Below is a small trained network, with its code and all its weights. Each question gives an input and a class and asks what happens when units are switched off, that is, made to give their printed mean instead of their output.

import numpy as np


def w(rows, s, z=0):
    codes = np.array(rows[::2]) - 128.0
    scale = np.full(codes.shape[1], s)
    scale[-1] = z or s
    return codes * scale


def f(y):
    return y / 2 * (1 + np.tanh(0.7978845608 * (y + 0.044715 * y**3)))


def log_softmax(a):
    a = a - a.max(-1, keepdims=True)
    return a - np.log(np.exp(a).sum(-1, keepdims=True))


def net(x, mask):
    res = np.array(x, float).reshape(1, 7) / 4 @ E
    y = f(res @ A[0][:, :-1].T + A[0][:, -1])
    res = res + np.where(mask, y, B[0][:, -1]) @ B[0][:, :-1]
    return log_softmax(res[-1] @ U[:, :-1].T + U[:, -1])


A, B = {}, {}
E = w([
[166,147,160,112,74,225,105,92],'x0',
[115,199,167,167,46,55,88,110],'x1',
[109,155,35,133,108,153,66,81],'x2',
[139,51,195,174,142,119,158,107],'x3',
[164,148,107,217,2,117,176,113],'x4',
[163,65,170,111,105,69,142,95],'x5',
[35,138,155,31,120,56,214,58],'x6',
],0.0084)
A[0] = w([
[140,66,121,148,185,160,134,123,114],'neuron 0',
[67,194,78,145,96,143,167,115,208],'neuron 1',
[97,80,82,83,170,48,219,143,168],'neuron 2',
[96,243,96,136,93,47,86,127,120],'neuron 3',
[77,123,204,153,129,48,226,120,143],'neuron 4',
[101,70,75,93,172,40,205,160,161],'neuron 5',
[90,108,67,79,168,137,136,105,4],'neuron 6',
[84,222,91,146,89,58,97,143,179],'neuron 7',
[173,135,141,187,80,151,115,151,162],'neuron 8',
[197,104,146,226,78,100,138,187,131],'neuron 9',
[78,111,204,142,125,26,225,133,128],'neuron 10',
[138,105,167,125,207,156,118,182,55],'neuron 11',
[156,126,37,216,4,115,125,28,161],'neuron 12',
[180,60,255,144,157,63,47,124,162],'neuron 13',
[135,95,232,77,141,124,153,112,159],'neuron 14',
[122,122,109,150,146,126,115,143,72],'neuron 15',
[173,144,150,188,69,168,106,145,150],'neuron 16',
[212,101,166,239,76,94,154,171,127],'neuron 17',
[160,138,127,121,112,160,87,110,81],'neuron 18',
[133,88,82,189,220,148,65,148,172],'neuron 19',
[108,102,137,64,140,113,227,95,141],'neuron 20',
[79,162,106,138,112,122,170,119,106],'neuron 21',
[140,140,140,128,112,168,120,111,58],'neuron 22',
[137,107,115,155,142,152,157,151,27],'neuron 23',
],0.0085,0.0043)
B[0] = w([
[92,152,96,97,112,106,107,166,153],'neuron 0',
[138,102,157,111,86,98,135,152,195],'neuron 1',
[222,65,208,208,149,158,111,125,204],'neuron 2',
[122,156,119,76,53,57,75,205,209],'neuron 3',
[122,66,183,168,91,85,195,67,214],'neuron 4',
[184,10,169,180,166,166,133,129,198],'neuron 5',
[162,126,135,133,150,173,91,168,145],'neuron 6',
[127,139,140,83,58,58,75,176,213],'neuron 7',
[167,109,165,141,137,140,103,144,186],'neuron 8',
[173,125,137,127,160,184,74,150,198],'neuron 9',
[113,64,183,163,104,102,202,48,220],'neuron 10',
[53,122,76,102,127,105,166,123,156],'neuron 11',
[115,112,187,120,8,3,169,90,247],'neuron 12',
[78,99,156,129,36,28,190,84,197],'neuron 13',
[157,140,182,134,65,110,144,95,190],'neuron 14',
[130,128,114,131,139,123,111,139,127],'neuron 15',
[188,75,180,159,149,128,100,139,193],'neuron 16',
[195,125,132,154,212,223,79,173,207],'neuron 17',
[117,88,140,145,128,133,155,125,144],'neuron 18',
[82,98,52,85,142,123,77,254,188],'neuron 19',
[195,152,198,139,106,147,114,124,195],'neuron 20',
[121,114,135,129,97,96,134,136,150],'neuron 21',
[134,114,146,138,130,141,142,114,130],'neuron 22',
[117,168,111,91,135,117,106,125,126],'neuron 23',
],0.0086,0.012)
U = w([
[122,228,126,91,166,211,180,62,80],'0',
[108,123,38,130,254,203,98,165,70],'1',
[187,112,158,150,148,162,88,151,181],'2',
[124,97,174,154,102,103,236,77,184],'3',
[121,185,71,171,177,114,166,79,1],'4',
[68,149,95,80,73,65,124,146,157],'5',
],0.01,0.0056)

Each question gives the input, the list of numbers given to net, and the class t.
The units are the neurons (one row each of A and B). Each row of codes is followed by its name. A weight is (code - 128) times the scale printed after its matrix; where a second scale follows, it is the last column's (A, B and U).
mask holds one flag per neuron, in row order. A switched-off neuron (its flag False) gives its mean, the last column of its row in B, instead of its output. The means were averaged over made-up inputs and are rounded, as every weight is.
A unit's drop is (log p(t) with every unit on - log p(t) with that unit switched off) / (log p(t) with every unit on - log p(t) with every unit switched off).
The circuit of an input: a set's keep is (log p(t) with only the set's units on - log p(t) with every unit switched off) / (log p(t) with every unit on - log p(t) with every unit switched off). Starting from the 12 units with the biggest drops (on a tie, the unit counted first), units are removed one at a time, each time the one whose removal leaves the highest keep (on an exact tie, the one counted first), for as long as the keep stays at least 0.8.
units of the circuit, in order: the units of the circuit, biggest drop first
top k neurons: the k neurons with the biggest drops, biggest first
drop when u is switched off: that unit's drop, to one decimal
input [4,4,0,2,7,6,-4], class 2: top neuron : (neuron 17)
input [-5,-1,3,7,3,-4,0], class 2: units of the circuit, in order : (neuron 13; neuron 10)
input [4,-5,6,3,5,6,-3], class 2: top 2 neurons : (neuron 17; neuron 10)
input [-2,8,-7,0,8,1,-4], class 2: top 2 neurons : (neuron 17; neuron 9)
input [-5,7,6,4,2,8,-4], class 5: top 2 neurons : (neuron 12; neuron 2)
input [2,3,3,6,0,-3,-1], class 2: top 2 neurons : (neuron 10; neuron 4)
input [0,3,-8,-2,0,7,-6], class 2: top 2 neurons : (neuron 17; neuron 9)
input [8,-8,6,4,-8,7,-3], class 5: top 2 neurons : (neuron 13; neuron 17)
input [-7,-2,-4,0,1,0,-2], class 2: top 2 neurons : (neuron 12; neuron 2)
input [-1,8,4,-4,3,4,-4], class 5: top 2 neurons : (neuron 12; neuron 3)
input [6,1,1,8,-7,-1,-4], class 5: top 2 neurons : (neuron 13; neuron 19)
input [2,-3,-2,-4,-2,-8,0], class 1: drop when neuron 12 is switched off : 0.3
input [-5,0,0,-6,-4,4,-8], class 1: drop when neuron 12 is switched off : 0.2
input [8,1,-2,-3,1,-5,3], class 5: drop when neuron 2 is switched off : 0.3
input [2,-7,1,7,2,-2,1], class 2: drop when neuron 12 is switched off : 0.5
input [-3,-2,0,-7,-4,-4,4], class 2: top neuron : (neuron 2)
